Below are the code and all the weights of a small trained network. Each question names an input and a class and asks about switching units off, where a switched-off unit gives its printed mean instead of its output.

import numpy as np


def w(rows, s, z=0):
    codes = np.array(rows[::2]) - 128.0
    scale = np.full(codes.shape[1], s)
    scale[-1] = z or s
    return codes * scale


def norm(h):
    return h / np.sqrt((h * h).mean(-1, keepdims=True) + 1e-5)


def f(y):
    return y / 2 * (1 + np.tanh(0.7978845608 * (y + 0.044715 * y**3)))


def log_softmax(a):
    a = a - a.max(-1, keepdims=True)
    return a - np.log(np.exp(a).sum(-1, keepdims=True))


def net(x, mask):
    res = np.array(x, float).reshape(1, 3) / 4 @ E
    u = 0
    for l in range(3):
        y = f(norm(res) @ A[l][:, :-1].T + A[l][:, -1])
        res = res + np.where(mask[u : u + 6], y, B[l][:, -1]) @ B[l][:, :-1]
        u += 6
    return log_softmax(norm(res)[-1] @ U[:, :-1].T + U[:, -1])


A, B = {}, {}
E = w([
[177,189,123,172,160,171,179,135],'x0',
[119,118,156,151,135,180,98,139],'x1',
[134,117,250,93,162,77,107,144],'x2',
],0.014)
A[0] = w([
[159,231,191,117,165,110,136,203,59],'L0N1',
[171,204,60,189,134,153,134,194,46],'L0N2',
[153,149,149,94,131,195,116,133,66],'L0N3',
[88,124,35,101,111,159,68,94,108],'L0N4',
[148,172,129,193,85,197,230,37,1],'L0N5',
[255,140,164,153,168,137,165,142,52],'L0N6',
],0.0098,0.0022)
B[0] = w([
[38,151,124,193,183,125,200,66,213],'L0N1',
[45,110,99,131,137,101,86,201,253],'L0N2',
[100,164,113,161,100,101,191,107,139],'L0N3',
[166,254,146,104,41,99,64,88,247],'L0N4',
[159,45,141,32,205,138,149,164,252],'L0N5',
[138,196,119,216,98,165,104,28,212],'L0N6',
],0.0094,0.0067)
A[1] = w([
[118,177,145,179,33,159,96,130,6],'L1N1',
[153,254,129,85,132,98,106,93,160],'L1N2',
[46,84,105,168,199,120,122,135,62],'L1N3',
[63,203,123,100,43,136,53,92,53],'L1N4',
[56,75,182,136,123,99,149,128,192],'L1N5',
[131,189,116,141,202,111,152,252,231],'L1N6',
],0.0079,0.0017)
B[1] = w([
[145,176,104,112,115,84,110,143,177],'L1N1',
[129,135,135,192,140,203,105,71,215],'L1N2',
[134,127,121,43,2,109,163,150,180],'L1N3',
[218,159,212,178,178,67,171,150,255],'L1N4',
[82,82,102,148,124,105,98,102,185],'L1N5',
[29,124,27,152,104,160,45,132,204],'L1N6',
],0.009,0.0062)
A[2] = w([
[222,181,114,112,61,125,93,66,83],'L2N1',
[79,92,87,120,114,122,116,103,251],'L2N2',
[138,154,151,175,153,128,126,140,16],'L2N3',
[174,145,129,152,48,102,104,119,131],'L2N4',
[98,2,165,149,100,99,155,131,247],'L2N5',
[114,64,57,113,100,171,139,149,69],'L2N6',
],0.012,0.0014)
B[2] = w([
[176,166,255,214,75,124,61,172,255],'L2N1',
[150,35,204,118,122,93,52,190,205],'L2N2',
[55,183,116,109,78,55,184,104,160],'L2N3',
[197,128,164,174,98,122,130,182,210],'L2N4',
[200,85,31,31,203,125,84,110,213],'L2N5',
[120,153,86,169,76,167,134,249,211],'L2N6',
],0.0093,0.0075)
U = w([
[207,188,212,207,76,93,81,164,192],'0',
[166,116,126,95,123,166,196,119,24],'1',
[147,113,135,85,103,187,183,107,21],'2',
[161,19,139,16,199,78,84,93,177],'3',
[65,108,35,145,96,199,116,249,191],'4',
[125,143,142,71,108,130,201,143,60],'5',
[183,141,120,73,137,218,179,103,1],'6',
[37,202,144,205,174,130,184,14,183],'7',
],0.014,0.0069)

Each question gives the input, the list of numbers given to net, and the class t.
The units are the neurons (one row each of A and B). Each row of codes is followed by its name. A weight is (code - 128) times the scale printed after its matrix; where a second scale follows, it is the last column's (A, B and U).
mask holds one flag per neuron, layer by layer. A switched-off neuron (its flag False) gives its mean, the last column of its row in B, instead of its output. The means were averaged over made-up inputs and are rounded, as every weight is.
A unit's drop is (log p(t) with every unit on - log p(t) with that unit switched off) / (log p(t) with every unit on - log p(t) with every unit switched off).
The circuit of an input: a set's keep is (log p(t) with only the set's units on - log p(t) with every unit switched off) / (log p(t) with every unit on - log p(t) with every unit switched off). Starting from the 12 units with the biggest drops (on a tie, the unit counted first), units are removed one at a time, each time the one whose removal leaves the highest keep (on an exact tie, the one counted first), for as long as the keep stays at least 0.8.
units of the circuit, in order: the units of the circuit, biggest drop first
k most important neurons: the k neurons with the biggest drops, biggest first
drop of u: that unit's drop, to one decimal
input [8,6,0], class 4: units of the circuit, in order : [L0N2 L1N6]
input [-7,6,1], class 3: 3 most important neurons : [L0N6 L0N4 L2N5]
input [6,-1,0], class 4: 3 most important neurons : [L0N2 L0N5 L0N4]
input [-5,1,1], class 3: 2 most important neurons : [L0N6 L0N4]
input [0,-1,2], class 3: 2 most important neurons : [L0N4 L1N4]
input [1,-2,0], class 4: 2 most important neurons : [L0N4 L2N6]
input [0,-6,1], class 3: 4 most important neurons : [L0N4 L0N6 L1N4 L0N2]
input [1,-7,8], class 7: 2 most important neurons : [L0N5 L0N2]
input [0,1,7], class 3: most important neuron : [L0N4]
input [7,-1,-1], class 4: 2 most important neurons : [L0N2 L0N5]
input [-3,-8,4], class 3: drop of L0N4 : 1.3
input [-2,2,2], class 3: drop of L0N4 : 1.6
input [-2,8,-7], class 0: drop of L0N4 : 2.0
input [-2,-2,-8], class 0: drop of L0N4 : 2.0
input [4,2,6], class 7: most important neuron : [L0N1]
input [1,-5,5], class 7: 2 most important neurons : [L0N5 L0N2]
